Each row has a class, written after it.
[ -6  -9  10  10  -3  32 -30  49  -5  21 -26 -12  21 -31  26 -12 -17  -6
 -17 -50  17  36  10  -2  22  -3   8 -17 -11  11  -9  -2 -16  -4  23 -20
 -20  12] => Q718
[ -2 -28  -6   3 -10  17   8  -2 -45  -8  15   8 -15 -26  16  23 -12 -22
 -18 -42  31  18  16 -26  -2  -7  -5   7  46  26  44  -9 -20 -41   0  47
  -7  25] => Q925
[ 23 -15   9  -6  10   3 -42  30  44  14   4  -3 -39  11 -17  -8 -18 -46
  24 -21  19 -36 -22 -15 -30  49   3 -44   6  -9  42   2  41  13   6 -25
  -3   5] => Q428
[-26 -14  27 -17 -11  14  10 -15 -89 -39  -2 -40 -35  21 -28 -35   2   7
 -71  18   1   2 -37 -44  21 -13   3  58   7 -17  35  18 -15 -31 -40   8
  24   1] => Q961
[-28 -11 -23  10 -17  -3   2  15   9  27  11 -22  18  25 -42  29  -8  13
 -53 -17   4 -23  61  41  13  22 -16  40  -4 -37  -4   6   3   4  11 -37
 -20  -3] => Q521
[ 15 -15  18 -31  20 -27  45 -33 -59 -16   9 -16 -36  14  45 -30  -7  14
   5 -24 -45 -47 -13 -20  32 -14  14  30  14 -15 -17 -31 -19  18  10  40
   4  -2] => Q521
[ 11 -22  29  65 -42  14  20 -11  24  -7  43  30  10   3   8 -17  33  12
  18  -3 -22  25  12  21  12 -22 -22 -98  26  34  54  33  32  13 -55  53
   7 -59] => Q428
[  8  23   8  22   6  31  -8   3 -41 -12  27 -24  11 -15  35 -21   8  13
  14 -15 -24 -43   0 -33  11   6  15  29 -11  10 -10 -12   2  14   0   5
 -12  -6] => Q961
[ -6  29  -5  10  -4  24   3  39 -76   6  12  -4  25 -48   2 -36  15  56
 -29  21   8  10  14 -21 -22 -54  -7 -10 -26  -4 -81  25  44 -12  17  -7
   2  -8] => Q938
[  0   7 -46  36  13 -52 -24  -5   8  35 -18 -13 -10   2 -17  32 -29 -52
   9 -26   9 -42  71  42  21  31 -14  -6  42 -33 -12   5  17  -7  -8 -13
 -46  10] => Q55
[ 12 -14  53  43 -26   2 -16  -8 -26  -2  10 -10  29 -12 -10 -15  15 -37
 -36  20 -23  -3 -12  -8 -22 -28  12 -17   1  61 -34 -12   2 -35 -27  42
  -5 -23] => Q382
[ 32  61  26  37 -36 -18  11 -42  43  21  21  28  17 -28  -5  17  32 -21
 -43  28  14   5   5  29  32 -26  -5 -13  22  66  11   4 -31  12 -12  41
  43  -1] => Q149
[ -3 -57  25  11 -19   0   3   3   5  -6 -17 -22  34 -20  -6  33 -26 -37
 -29  -4  -3  14   2  16  34  52   7  14  25   5  -2   8 -45 -17 -22  42
 -11 -19] => Q567
[   6   43   41  -26   -8   10    4   29 -106   19  -29  -13   37    0
   25  -17  -22   -8  -43   11  -18   23   -2    3   20  -46   -1    2
    4   20  -46  -14  -22    4    0   32   -7   19] => Q521
[  4 -13 -16 -15  29   9  -6 -17 -34  -9  41 -14 -62   7   8 -14   6  15
  -5 -22  13 -57   9 -42 -24  11  21  26  17 -44  15  14  33  -7 -12 -37
  11  11] => Q938
[ -1 -25 -16   7   3  -2 -22 -16  62   1  14   1   0  13 -15  23  10 -36
 -23  -6   7 -41   5  14 -18  43  -1 -14  36  19  49   0  34   5 -20  -8
  15   4] => Q382
[ -6  48  -5  20 -16 -27   8  -4   4 -11  -7  46   6  24  -9  46 -40  -4
   1  28 -10  23  13  65  19   4 -20  80 -23 -15   4  11 -14  22  16  26
  -6  11] => Q961
[-28   9 -12  -5 -21  -3   3  47 -31  -3  -5  -8   0 -16 -31   6 -22   3
 -46   3   8   1  11  16   5 -18 -26  56 -10 -24   6 -10  20 -32   5 -13
   1  38] => Q938
[  -9  -33  -44   40   14  -37   42  -13   27   22   16   10   32   -7
   44  -18   26   18   33  -44   -8  -40   40   11   12   33   -7 -114
   26   14  -53  -26   -7   -2   -4   37  -44  -33] => Q55
[-17 -36  -9  -7  -8 -39 -21 -45  20  19 -15   0  15 -20  24 -22  -5 -27
  -4  -4  -7 -28 -11   5  20   5  -7 -37  30  18 -26 -23 -45  16 -17  -7
   2   5] => Q382
[ 17   7   2  -2  18   4  -7  28  33  22  16 -18  -8  16 -39  12  11   2
  -1  -3  17   1  17   7 -14  10  15  27   3 -12  22  16   7 -13   8 -18
  -8  12] => Q938
[ 16 -37  -5  51  11 -34 -20  -5   6   6 -17 -18   6 -15   3 -36  19  23
  15  -1  21 -37 -14 -54  -5  68  -1 -54  21 -25 -19 -14  23 -15 -37 -30
 -39 -16] => Q149
[ 40  15  17  43 -12  29 -36 -20 -13  30  25   4 -27   8  23 -16  30 -10
 -43  29   9  21  24  15 -33 -62   4 -79  24  49  12  -7   1  -4 -33  18
  40 -20] => Q567
[-14  32 -22  14  13  21  15 -37  10  -4   4  31  25  21  19 -20  -6  17
  29  36 -10  -4   9  29  28 -92  -9 -67  -8 -16 -35   0 -43   9 -59   0
  24 -53] => Q925
[  6  25  16   2   3  -7 -14 -14  -8   0  -5 -16 -37  27 -31  -7 -13 -22
   8   4 -22 -13  18  17  16 -14  16  13 -22 -18   5  28  25  -5  -9  -1
  12 -11] => Q521
[ 16  26  23 -10  -5  -2 -29  34  -5  20 -20   4  14  14   4 -32 -27 -37
  -5  16 -13  40 -18  51   9 -50  28 -28 -34  12 -28 -14 -17   3 -13 -36
  15 -15] => Q521
[  2  29  27   2  11  -4   7 -26  30  -2   9 -13   4   7 -13 -46  43  51
  55  12 -29  15 -27 -42  14   1   5  16 -47   3 -11  60 -10  50  24  26
 -13 -28] => Q938
[-33  -7 -14  10  -9   4  13  16 -23 -32  19   0  -2  -5  24 -19  25  21
 -11 -21 -13  14 -22 -38 -16  -3  -8  55 -30  11  13  -2   6  -4  24 -33
   6 -10] => Q567
[-25  -2 -14  -2  -7  38  15  20 -31   2   7   5  20 -15  15   0 -25  45
 -19   9 -13  24  33  22   2 -10  -7  22 -20 -17  -8 -11  13 -12 -14 -31
  -8   8] => Q925
[ 18   9  16 -14  32   7  37  -8 -32   1  24   9 -23 -10  29 -51  33   7
   8   1 -14  -2 -22 -29  -9 -44  14 -35  42  43  37  14   5   3 -11  28
  14  11] => Q961
[ -4   0  16  -2 -32  14 -18  39  18  19  -6   9   1 -27  -4  20   7 -47
 -18 -37  -4  39   5  24   7 -28  17  28  -4  46  12  -8 -25 -27  12 -28
  -3  13] => Q925
[-22 -56 -22 -13 -20 -12 -12 -29 -39 -18  12  -7 -28  -6  43 -10   7 -18
   2 -33  -7 -19 -15 -24   2   2 -11  -4  21  12  42 -34 -10 -18   3  19
  19  12] => Q282
[ -3  26 -18 -23  19  -5  32 -22  67  17 -20  -3  -6 -17 -42 -39   3  26
  14  54  -4  29 -14   5  13 -54  17 -42 -22  -2  -2  18   4 -39  -5   8
  28 -10] => Q282
[ -1 -13  10  25 -10   3  20 -27 -47 -34  50  -7 -18  -3  33 -10  40  34
  -1  -6 -34  16  16 -27 -30 -20 -10  16   7  43 -17  12   1  11  25  49
   9 -13] => Q567
[-11  32   5  15  -5   4   1  22  27  -1 -42 -14  28 -23 -11  14 -61  11
  -4  24 -14 -14   5  41  64  32 -28  19 -17 -49  -1  10  46  14 -11   1
  -4   9] => Q428
[  8 -17  15  12  13   1 -22 -18 -17  14   8  -7   5  17   2 -23   6  17
  -8  21  -4  -6  10  19  -8 -14   5 -36  21  -4 -10  16   6   6 -36  -8
  19   0] => Q382
[-34 -43   0  -4  13 -42  36 -23  -5 -29   9   6  19  38  35  40 -34 -16
  30 -28 -16 -16 -19   1  29  21 -22  84   5 -22   7 -36 -61   9  26  -4
 -27 -17] => Q428
[  6  22 -16  33  -2  -7 -34  18 -50  31  -3 -24  34   2 -21  16 -15  -1
 -56  26  31 -15  47  44  18 -16 -13   1  33 -22 -57 -13 -34  -6 -26 -22
  -1   8] => Q149
[  5  -3  11 -14  -4  -7 -19   6   4   3   0 -10 -28  22  -7 -21 -10 -12
   3  12  -4  28   0 -13 -22 -10   4 -10  -4  -8   2 -12   2   3 -13 -34
 -12  -3] => Q938
[ 31 -23  21   6  10 -31  45 -27  -3 -21   7  -4 -61  38  20  -1  19 -55
   8 -29 -28  28 -17 -20  10  -4  29   2  44  46  69 -19 -34 -24 -10  91
  -5 -36] => Q567
[-10  -7 -15 -24  21 -19   3  20  46   1 -37   5 -43 -11   6 -11   0  -8
  20 -40 -14   6  -7  -1  37   8  17  18 -11 -12   5   3 -13  -7  19 -36
  -3   0] => Q718
[-10 -27  -1  18 -10 -44   0  14  -9   0   3  12   4   9   5  38 -11 -39
  24 -31   1 -27  -2  23  19  48 -10  30   1   1   0 -13 -31 -21  14  15
 -15 -11] => Q428
[  9  15   9 -17 -27  -6  -4   3 -17   4   0  12  -8  -7 -30  16 -11  -3
  -1  31 -18  11   4   9  -9  -3 -20  55  -7  -4  30   4  19   6  -2  31
  -5  14] => Q938
[ 28  35  29  -3   0  13  15  -2 -82   2 -17   3   7  22  -7 -13 -12  36
   1  27  -6   1  16 -24   8 -45 -11 -29  10 -32 -43  10  11  10 -21  71
   4 -32] => Q382
[ -7 -17  28  26  13  -6   5  -5  22 -24  -1 -34 -19  22 -23  -7  30  16
  17 -31 -10   7  -2 -43  10  37  10  38 -34   8  -5  27 -14 -17  30  16
 -23 -24] => Q718
[ 29  28 -25 -14  21   4  11  16   9  -7   0  -7 -33  -7   4 -25  -4  -2
  69 -26 -20   5  12 -27  22 -24   5 -18   6   1  59  -1  46  18  17  29
   2 -19] => Q521
[ -4  32 -30  35 -14 -11 -22  37   6   0   2 -22  26  19  -9  30   0 -14
  -5 -18  -2  14  39  16 -12  17   7  24  -1  -9 -45  -9 -10  -9   5 -28
 -35 -11] => Q567
[  9   4 -31   8 -18   8 -44  -7  49  33 -22  12   3   8 -21   7 -43 -30
   2  27  15  34  25  47   0 -49  15 -84 -10 -10 -49 -38 -45 -19 -31  22
 -18 -31] => Q938
[ -5   0   5  -6  18 -21  -9 -25  34  41 -39 -47  15 -25 -23 -22 -22 -10
  -9  40  -5 -31   2   8  50  56   3  11 -21  -4 -13 -22 -30  -1  -2 -17
  -6   5] => Q149
[-13  19 -41 -13  10   2 -22  44  -4  13 -36 -26  -1  -4 -10  19 -30   4
 -41  -6 -10   7  47  29  18  12  -4  47  13 -34 -26 -15  12  -2   0 -56
 -32  18] => Q718
[ -5 -15  26 -23 -15 -24 -13  -8  36 -12   4  22  -6   6 -10  19 -18 -32
  38 -15 -13  19 -16  -1   6  31   3  58  -3   6  39  14 -25  22   7 -20
   4  13] => Q382
[-24 -10   4  10 -37  21 -49   1  11  22 -45 -22  50  -6  -8 -24 -25 -13
 -81  50  -9 -23 -33  26  20  46  15 -36 -39   2 -66 -44 -46 -10 -59 -18
 -21 -22] => Q961
[  27    7   55  -27   24  -43    9  -49 -107   14    3  -25  -59   -8
   30  -38  -21  -10  -25   13    3  -35  -21  -29    4   18   -5   62
   28  -21   41   37   29   14   20   18   32   61] => Q282
[ 11 -35   1  10   4 -31 -28 -13  89  24 -16   0  20  28 -26  25 -25 -29
 -13   5  20  -2  -7  32  -3  40   1  14  14 -17  21 -14 -19  18  -3 -31
 -13  -4] => Q382
[-14  -4  10   4   1  18   1 -21 -17 -26  12 -22  -3 -12  -1  11   4   0
 -49   3   6  -5 -11 -18  23 -13  -1  75   2  11   0  10 -31  -7   0  -6
  21  -4] => Q925
[ 21  43  -8   0   7  36 -32  14  34  34 -24 -28 -24   7 -28  -9   4   2
 -21   4  11   5  13  -3  14 -25  24 -27  -1 -21   8  10  -5  -7 -18 -10
  13  -3] => Q567
[ -4  28  32 -13  -6  10  23  61 -46  12  10  39   0   6 -14 -27 -37 -19
 -33  35 -28 -25  10  51 -18 -30 -16 -35  -4 -21 -35  20  32  17 -42  10
  -5   7] => Q938
[ 16  -4  37   0  17  -5 -19  -4 -45  -9   2  -9  17  35 -18 -26  -6 -14
  14  48 -20 -35 -30 -21 -30  -7   9  13 -22 -27 -56  -3  -3  19 -31 -38
 -11 -44] => Q149
[  4   8 -27   7   9  12   3  18 -59   0  -4 -15 -24 -16   9 -63 -20  44
 -11   7   5 -64  15 -25  16 -14   2 -90  29 -82 -41 -10  42 -21 -89 -12
  -5  -3] => Q938
[ -3 -16 -23  11   2  35 -31  -1  43  13 -22  15  32   2  -3   2 -18  -1
  30 -19  17  -5 -10  -3  -3 -15   0 -57   6 -28   6   1 -11   2 -30   6
 -31  -5] => Q925
[ 29 -20  41  15 -36 -12 -28  10 -25 -18  13   3  12  13  14  12   4 -49
 -51  17  -4  25 -49  16 -26 -28  -6  63  12  33  29 -28 -29  10 -11 -10
  28  -7] => Q567
[  5 -18  42   0  -4   8 -36   1  -7  19 -21   0  13  -4 -10   4 -23 -19
 -23  11   7  -6 -22   9  13  -6   0  39 -10  -8  12   6 -16   3  -6 -13
  17   8] => Q382
[-18 -17 -22 -27 -24  -3   5 -11  33  -7  -4  25  14  -6  -7  29  -4  -1
  32 -14  -4   8  -4  18  15   8  -6  -1  -3 -11  19   7 -11   0  -3  32
   4   4] => Q938
[-30  -8 -14 -13  36 -14  76  -3 -29 -50  50  26 -69  22  45 -10   4  19
  -9 -70  -6 -28   1 -20   3   0  28  45  -2 -13 -23   4 -20 -15  30  -6
   9   0] => Q925
[ 14 -38  30  51  -9 -40   9  11  41  33  -8  -1  30  13 -12  53 -33 -78
 -49 -47  63 -38  40  45  27  40   0 -53  52  -7 -13 -20 -24 -41 -10  15
   0  -5] => Q382
[ 19 -10  25   7  17  10 -18  10  30  33 -15  -8 -10  21 -29 -13   6  -6
  -2  -8   6 -17  -4   3   1  16   3 -38   8 -14  28  24  13   4 -17   6
 -14  10] => Q55
[ -1   6 -47  38  16 -19  34 -28  80  -8   3   7  20   0  -2  58  -5  11
   7 -30  47  21  30  -2  24  35   5   7  38 -20  26  19 -18 -22  11  25
 -11  -7] => Q567
[ 17 -11 -18   4   6  -4   3 -17  73  22   8   1  -1  10   0   7  30  -2
  89  -1 -55 -20  39  -1   0  -6  10 -50   8   6  -2  -2   8  14  -7   6
 -30 -57] => Q282
[-11 -33 -19  20   2  17  24 -18 -20 -26  53  18   8 -27  18  10  53   8
  16 -16   8 -28  29 -24 -21 -25 -23 -61  27  43   0  25  46 -18  -2  18
  38 -35] => Q55
[-10 -10  23  46   6   2  24 -27  79  12  34  -4  36  21 -27  60  28  12
 -59  -3  44  11  17   8  -6  54   9  63   4   8  29  50 -33 -18  10 -30
   7  -2] => Q567
[ 10   3  28 -21  -1  11  17 -35 -61  -5 -24  -2  10 -16  22 -66   3  21
  -5  40 -26 -15 -59 -22  23 -49 -21 -41   7  -9  14  22  -1  36 -34  76
  37  -7] => Q567
[ -3  36  14  -4 -23  -8 -15  19  22  -8 -40   1 -15   2 -38  31 -16 -38
   2   1   1  42 -16  18  48   4 -10  72  -5  14  78  11 -20 -16   6  27
  10  30] => Q961
[  1 -23   6  19  17 -10  19 -52 -36 -32  28  -6  13  -9   1  -9   8 -17
  -5   5  12 -25 -26 -42  -2   1   3  15  39  16  26  16  -3 -13 -22  44
   2  -6] => Q149
[-34  -4 -51  21   7   2   3 -28 -18  14  14 -14  43 -25  12  -3   2  57
   6  -3  21  56  50   9   5  -6   4  -7   5   6 -49  20 -44 -24   5  -8
 -29   9] => Q925
[-25 -53  -8 -20 -17  30  22 -33 -60 -35  38  -3  -6   5  40 -31   7  58
 -42   5 -37   2 -10 -21 -10  30   5  30 -42  14 -22 -25 -31  22   4  36
  -1 -42] => Q718
[ -4 -17 -26 -13 -12 -25 -29 -25  33   8  20 -25  -5  16  -9  -5  17 -16
 -30   6  -3 -21  -3  22 -18  13  12   8  16   0 -10 -19 -14  10 -18 -43
   2   7] => Q938
[ -3 -25  -3 -12  -6   0  13  27 -70 -10   0   1 -28   3  24 -19 -29   8
  -8 -32 -26 -33   4 -17   0  17  -8   2  13 -21  19 -43  22 -15 -14  25
 -24  27] => Q521
[ 20  33  15 -34  -9 -20  20   2 -63   0   4  -8 -25 -35   4 -26  -8   9
   5 -17  -2  13  -3 -14   6   6   6  28   1   6  39  25  62  -4  30  22
  28  55] => Q521
[  3  50  -5  -2  14  18 -31  23  22  27 -18 -10  15   3  -4   5 -24  -7
 -28  -9  18  14  23  28   5  14  13  13 -18 -17 -12  29  17  23  17 -46
  -9  20] => Q718
[ -6   3 -15 -19   8 -15  17 -35  37   2 -14  -1 -14 -19  29  21   0 -14
   2 -21  -2 -11   3  18  32  56  -2   8  31  27  65   6  31  10  23  30
  19  50] => Q961
[-36  29   0 -13  31   4  31 -45  44  12  10  34 -12  -9   6 -24 -23  -5
  -7 -18  14 -10  -3   2  21 -41  37 -22  -7  -9 -18  41 -23 -15  -6 -22
  22  18] => Q382
